Here is a tiny trained network, its code and every weight. The questions are about switching its units off for an input and a target symbol, where a switched-off unit gives its printed mean instead of its output.

import numpy as np


def w(rows, s, z=0):
    codes = np.array(rows[::2]) - 128.0
    scale = np.full(codes.shape[1], s)
    scale[-1] = z or s
    return codes * scale


def f(y):
    return np.maximum(y, 0)


def softmax(a):
    e = np.exp(a - a.max(-1, keepdims=True))
    return e / e.sum(-1, keepdims=True)


def log_softmax(a):
    a = a - a.max(-1, keepdims=True)
    return a - np.log(np.exp(a).sum(-1, keepdims=True))


def net(x, mask):
    ids = ['εηθλξτ'.index(c) for c in x.split()]
    T = len(ids)
    res = E[ids] + P[:T]
    r = res
    for j in range(2):
        rows = slice(4 * j, 4 * j + 4)
        q, k, v = (r @ M[0][rows].T for M in (Q, K, V))
        z = softmax(np.where(np.tri(T) > 0, q @ k.T / 4**0.5, -1e9)) @ v
        o = O[0][rows]
        res = res + np.where(mask[j], z, o[:, -1]) @ o[:, :-1]
    y = f(res @ A[0][:, :-1].T + A[0][:, -1])
    res = res + np.where(mask[2:18], y, B[0][:, -1]) @ B[0][:, :-1]
    return log_softmax(res[-1] @ U[:, :-1].T + U[:, -1])


Q, K, V, O, A, B = {}, {}, {}, {}, {}, {}
E = w([
[111,146,117,148],'ε',
[20,119,63,152],'η',
[143,39,127,120],'θ',
[216,187,47,150],'λ',
[150,144,139,232],'ξ',
[87,2,88,46],'τ',
],0.011)
P = w([
[73,225,216,122],'0',
[170,52,56,171],'1',
[131,165,68,58],'2',
[212,137,154,145],'3',
[122,30,61,186],'4',
[133,161,69,49],'5',
[227,128,153,145],'6',
[106,2,60,188],'7',
[130,163,68,50],'8',
[223,121,161,151],'9',
[87,10,51,217],'10',
[122,173,49,58],'11',
[231,115,154,148],'12',
[114,14,48,216],'13',
],0.0079)
Q[0] = w([
[155,207,141,81],'head 0',
[96,195,105,91],'head 0',
[152,83,8,217],'head 0',
[240,57,134,53],'head 0',
[218,110,157,129],'head 1',
[95,44,46,233],'head 1',
[118,113,105,199],'head 1',
[125,160,129,78],'head 1',
],0.014)
K[0] = w([
[183,91,51,182],'head 0',
[152,95,70,194],'head 0',
[94,222,221,198],'head 0',
[251,62,182,55],'head 0',
[233,147,150,123],'head 1',
[63,138,246,98],'head 1',
[76,131,191,186],'head 1',
[118,89,51,133],'head 1',
],0.014)
V[0] = w([
[170,61,112,87],'head 0',
[173,128,82,159],'head 0',
[96,7,73,189],'head 0',
[138,154,70,81],'head 0',
[146,159,74,183],'head 1',
[147,91,189,141],'head 1',
[228,78,147,172],'head 1',
[154,210,170,222],'head 1',
],0.014)
O[0] = w([
[116,61,120,100,2],'head 0',
[142,123,168,68,140],'head 0',
[45,94,188,144,83],'head 0',
[128,156,92,91,103],'head 0',
[101,195,105,135,193],'head 1',
[187,93,156,140,76],'head 1',
[250,143,133,109,39],'head 1',
[157,161,108,218,234],'head 1',
],0.015,0.0027)
A[0] = w([
[128,47,156,68,142],'neuron 0',
[171,134,47,26,118],'neuron 1',
[64,118,78,90,103],'neuron 2',
[196,34,133,254,126],'neuron 3',
[73,111,142,40,77],'neuron 4',
[30,152,128,128,123],'neuron 5',
[113,72,12,167,147],'neuron 6',
[137,199,118,118,90],'neuron 7',
[133,82,107,214,135],'neuron 8',
[109,182,187,42,236],'neuron 9',
[153,55,117,138,140],'neuron 10',
[212,115,135,113,254],'neuron 11',
[91,96,90,157,225],'neuron 12',
[168,216,252,167,185],'neuron 13',
[185,134,217,169,81],'neuron 14',
[219,110,64,185,124],'neuron 15',
],0.0079,0.0053)
B[0] = w([
[142,226,152,115,197],'neuron 0',
[220,88,108,102,168],'neuron 1',
[187,82,122,122,181],'neuron 2',
[75,61,10,62,228],'neuron 3',
[187,64,162,141,191],'neuron 4',
[182,114,76,95,192],'neuron 5',
[186,137,227,173,218],'neuron 6',
[104,80,122,83,174],'neuron 7',
[113,186,33,167,206],'neuron 8',
[106,186,85,215,190],'neuron 9',
[54,89,138,103,161],'neuron 10',
[53,38,141,226,193],'neuron 11',
[62,171,219,101,206],'neuron 12',
[155,68,159,240,193],'neuron 13',
[184,148,75,61,155],'neuron 14',
[152,201,208,21,247],'neuron 15',
],0.013,0.012)
U = w([
[184,107,157,137,5],'ε',
[85,73,117,130,182],'η',
[157,100,85,156,90],'θ',
[114,100,202,143,205],'λ',
[117,95,183,255,135],'ξ',
[102,164,148,126,187],'τ',
],0.0083,0.0021)

Each question gives the input, a string of symbols that net reads in full, and the target symbol t.
The units are the heads (4 rows each of Q, K, V and O) and the neurons (one row each of A and B). Each row of codes is followed by its name. A weight is (code - 128) times the scale printed after its matrix; where a second scale follows, it is the last column's (O, A, B and U).
mask holds one flag per unit, heads first, then neurons. A switched-off unit (its flag False) gives its mean, the last column of its rows in O or B, instead of its output. The means were averaged over made-up inputs and are rounded, as every weight is.
A unit's drop is (log p(t) with every unit on - log p(t) with that unit switched off) / (log p(t) with every unit on - log p(t) with every unit switched off).
The circuit of an input: a set's keep is (log p(t) with only the set's units on - log p(t) with every unit switched off) / (log p(t) with every unit on - log p(t) with every unit switched off). Starting from the 12 units with the biggest drops (on a tie, the unit counted first), units are removed one at a time, each time the one whose removal leaves the highest keep (on an exact tie, the one counted first), for as long as the keep stays at least 0.8.
units of the circuit, in order: the units of the circuit, biggest drop first
most important unit: the unit with the biggest drop
top k neurons: the k neurons with the biggest drops, biggest first
heads that matter: for each layer, one digit per head in row order, 1 if its drop is at least 0.15 and else 0, layers parted by /
input η η λ, target θ: heads that matter -> 11
input ξ ε θ λ τ ε, target ε: units of the circuit, in order -> head 1; neuron 1
input λ θ ε θ θ λ ε η ε ξ ε ξ, target ξ: units of the circuit, in order -> neuron 3; neuron 15
input ε ε λ ε τ η ξ τ η, target ε: heads that matter -> 01
input ε τ θ η ξ, target τ: heads that matter -> 11
input λ η ξ ξ ε θ ε θ λ ε ξ, target ε: units of the circuit, in order -> neuron 15; head 1
input λ θ ξ θ τ ε λ ε ε ε θ, target ε: units of the circuit, in order -> head 0; neuron 15; head 1
input ε ξ θ, target ξ: heads that matter -> 01
input λ θ ε θ ξ, target ε: heads that matter -> 10
input τ θ θ ε ξ, target λ: heads that matter -> 01
input λ λ ε ε ε, target ε: heads that matter -> 10
input ε τ ε ξ λ, target τ: heads that matter -> 01
input λ η θ θ ε λ ξ η ε θ ξ θ ε, target ξ: units of the circuit, in order -> neuron 11; neuron 13; head 1
input ξ η ε ξ τ τ η λ λ ε θ λ η θ, target θ: most important unit -> neuron 3
input θ ε θ λ θ τ λ ξ, target η: units of the circuit, in order -> neuron 3; head 1; neuron 10
input η τ ε τ λ θ ε λ, target ξ: top 2 neurons -> neuron 15; neuron 6
input θ τ θ ε ε θ λ θ λ λ, target ε: heads that matter -> 11
input τ ε ε ε η, target λ: heads that matter -> 01
input η η ξ θ θ θ λ θ θ θ θ, target ξ: units of the circuit, in order -> head 1; neuron 6
input ε ε ξ ε τ θ ε ε ε ξ θ λ, target ξ: heads that matter -> 10
input η λ ξ, target ξ: most important unit -> neuron 15
input ε ε ε η τ λ ε θ ε θ θ ε τ ξ, target τ: units of the circuit, in order -> neuron 15; head 0; head 1; neuron 12
input τ θ ε λ λ, target λ: top 3 neurons -> neuron 3; neuron 8; neuron 10
input λ λ ε λ λ ε ε η ε ε, target ξ: heads that matter -> 00
input λ η ε θ η, target ε: top neuron -> neuron 1
input λ ε η η ε η τ θ, target ε: heads that matter -> 10
input ε θ τ η θ ε ε ε θ ε ξ λ η τ, target τ: heads that matter -> 11
